Below is a small trained network, with its code and all its weights. Each question gives an input and a class and asks what happens when units are switched off, that is, made to give their printed mean instead of their output.

import numpy as np


def w(rows, s, z=0):
    codes = np.array(rows[::2]) - 128.0
    scale = np.full(codes.shape[1], s)
    scale[-1] = z or s
    return codes * scale


def norm(h):
    return h / np.sqrt((h * h).mean(-1, keepdims=True) + 1e-5)


def f(y):
    return np.maximum(y, 0)


def log_softmax(a):
    a = a - a.max(-1, keepdims=True)
    return a - np.log(np.exp(a).sum(-1, keepdims=True))


def net(x, mask):
    res = np.array(x, float).reshape(1, 7) / 4 @ E
    u = 0
    for l in range(2):
        y = f(norm(res) @ A[l][:, :-1].T + A[l][:, -1])
        res = res + np.where(mask[u : u + 11], y, B[l][:, -1]) @ B[l][:, :-1]
        u += 11
    return log_softmax(norm(res)[-1] @ U[:, :-1].T + U[:, -1])


A, B = {}, {}
E = w([
[107,202,116,145,159,167,100,100,163,138,255],'x0',
[151,121,120,124,122,119,118,136,104,123,142],'x1',
[115,136,127,146,133,139,123,140,143,121,114],'x2',
[122,137,76,186,74,198,194,132,85,197,158],'x3',
[166,56,105,172,120,132,73,32,138,166,125],'x4',
[146,145,142,121,125,124,129,112,105,134,127],'x5',
[136,105,116,106,102,117,131,136,144,131,155],'x6',
],0.0081)
A[0] = w([
[122,138,167,43,179,108,7,97,184,80,135,81],'L0N0',
[168,118,119,196,146,93,87,28,201,136,174,4],'L0N1',
[160,120,56,98,121,96,139,65,106,139,139,147],'L0N2',
[152,162,126,41,190,59,22,84,226,4,109,122],'L0N3',
[149,147,100,168,215,43,113,118,231,110,150,105],'L0N4',
[180,103,113,128,188,93,103,95,167,175,127,65],'L0N5',
[95,176,158,183,166,138,26,112,152,152,254,54],'L0N6',
[107,172,185,80,182,203,89,190,134,101,247,43],'L0N7',
[113,152,181,52,225,138,188,231,110,10,189,30],'L0N8',
[110,145,150,97,181,130,84,120,177,202,232,104],'L0N9',
[93,131,167,77,132,103,136,72,53,99,129,76],'L0N10',
],0.0054,0.0026)
B[0] = w([
[57,81,140,44,216,198,78,181,70,74,147,216],'L0N0',
[153,194,30,65,81,71,56,114,147,141,125,204],'L0N1',
[59,197,173,173,172,149,154,146,121,97,84,174],'L0N2',
[89,73,164,183,97,250,140,157,46,81,140,255],'L0N3',
[165,125,114,106,148,126,125,72,40,101,101,186],'L0N4',
[119,159,150,83,122,85,80,120,191,228,142,169],'L0N5',
[221,85,178,226,110,10,255,61,198,94,141,231],'L0N6',
[153,91,126,154,148,48,169,35,185,167,163,209],'L0N7',
[129,177,139,84,118,101,89,157,126,252,110,220],'L0N8',
[153,146,141,170,152,135,171,141,158,52,81,207],'L0N9',
[128,100,96,113,102,176,166,102,104,85,121,147],'L0N10',
],0.0062,0.0064)
A[1] = w([
[148,110,30,136,110,142,1,44,153,124,107,63],'L1N0',
[126,99,140,115,110,136,138,152,96,152,91,44],'L1N1',
[153,126,80,148,150,145,183,104,143,176,109,17],'L1N2',
[156,133,112,196,90,236,198,99,124,151,162,27],'L1N3',
[120,162,31,150,125,199,136,154,89,140,124,22],'L1N4',
[153,85,112,139,141,109,109,140,138,141,69,7],'L1N5',
[199,85,132,113,122,136,178,179,142,114,27,7],'L1N6',
[130,194,152,84,153,102,135,205,157,176,133,134],'L1N7',
[88,234,138,100,175,79,159,159,114,118,150,7],'L1N8',
[142,135,96,178,39,148,222,130,128,168,154,125],'L1N9',
[186,123,63,159,124,139,49,61,117,106,90,201],'L1N10',
],0.0083,0.0011)
B[1] = w([
[73,195,97,157,72,165,154,207,72,225,96,217],'L1N0',
[147,117,106,181,117,110,124,21,164,121,204,184],'L1N1',
[120,94,161,143,87,90,52,174,114,109,122,195],'L1N2',
[123,95,193,56,195,145,138,101,92,68,118,233],'L1N3',
[38,86,179,82,125,177,72,172,86,62,199,176],'L1N4',
[141,253,99,146,170,134,219,146,162,57,194,166],'L1N5',
[226,176,102,194,183,94,162,53,224,140,254,202],'L1N6',
[68,111,90,148,37,152,125,46,104,236,57,185],'L1N7',
[165,132,26,158,59,117,72,170,148,144,123,184],'L1N8',
[121,107,141,78,184,146,52,166,114,66,53,255],'L1N9',
[98,146,113,57,74,87,163,195,173,199,116,221],'L1N10',
],0.0069,0.008)
U = w([
[75,47,191,46,189,209,23,152,69,3,110,1],'0',
[223,158,94,209,163,106,226,41,238,73,184,239],'1',
[75,186,64,93,38,129,86,175,130,251,74,104],'2',
],0.012,0.0004)

Each question gives the input, the list of numbers given to net, and the class t.
The units are the neurons (one row each of A and B). Each row of codes is followed by its name. A weight is (code - 128) times the scale printed after its matrix; where a second scale follows, it is the last column's (A, B and U).
mask holds one flag per neuron, layer by layer. A switched-off neuron (its flag False) gives its mean, the last column of its row in B, instead of its output. The means were averaged over made-up inputs and are rounded, as every weight is.
A unit's drop is (log p(t) with every unit on - log p(t) with that unit switched off) / (log p(t) with every unit on - log p(t) with every unit switched off).
The circuit of an input: a set's keep is (log p(t) with only the set's units on - log p(t) with every unit switched off) / (log p(t) with every unit on - log p(t) with every unit switched off). Starting from the 12 units with the biggest drops (on a tie, the unit counted first), units are removed one at a time, each time the one whose removal leaves the highest keep (on an exact tie, the one counted first), for as long as the keep stays at least 0.8.
circuit, biggest first: the units of the circuit, biggest drop first
top k neurons: the k neurons with the biggest drops, biggest first
k most important neurons of layer l: the k neurons of layer l with the biggest drops, biggest first
input [-4,2,-2,2,-3,-7,-5], class 1: circuit, biggest first -> L1N6
input [7,-8,-5,-7,8,-1,-3], class 2: 3 most important neurons of layer 1 -> L1N0, L1N10, L1N3
input [7,-8,-6,-4,-7,-4,7], class 1: 2 most important neurons of layer 1 -> L1N0, L1N10
input [-6,-1,-4,5,6,7,-5], class 1: top 2 neurons -> L0N1, L1N6
input [-3,-2,-6,2,3,4,-6], class 1: top 3 neurons -> L0N1, L0N3, L1N6
input [-8,2,-4,8,2,4,0], class 0: top 2 neurons -> L1N9, L0N6
input [8,8,2,5,-6,3,0], class 1: top 3 neurons -> L0N6, L0N7, L0N3
input [3,-6,-4,-1,4,5,4], class 2: 2 most important neurons of layer 1 -> L1N0, L1N6
input [-6,2,-1,-6,7,7,-3], class 2: 3 most important neurons of layer 1 -> L1N0, L1N3, L1N10
input [-3,0,4,-6,7,-2,6], class 2: 2 most important neurons of layer 0 -> L0N1, L0N5
input [-3,-2,-5,-7,-8,-8,-8], class 2: top 2 neurons -> L0N8, L1N7
input [-7,3,6,7,1,3,7], class 0: top 3 neurons -> L1N9, L0N6, L1N4
input [-1,5,-7,0,-1,-3,-8], class 1: top 4 neurons -> L0N1, L0N3, L0N10, L0N0
input [8,-4,-7,8,-3,-3,-4], class 0: circuit, biggest first -> L1N3
input [5,-4,-7,5,7,-1,8], class 2: top 3 neurons -> L0N1, L0N3, L1N0
input [3,-3,-3,-5,7,-2,-5], class 2: top 3 neurons -> L0N1, L1N0, L1N10
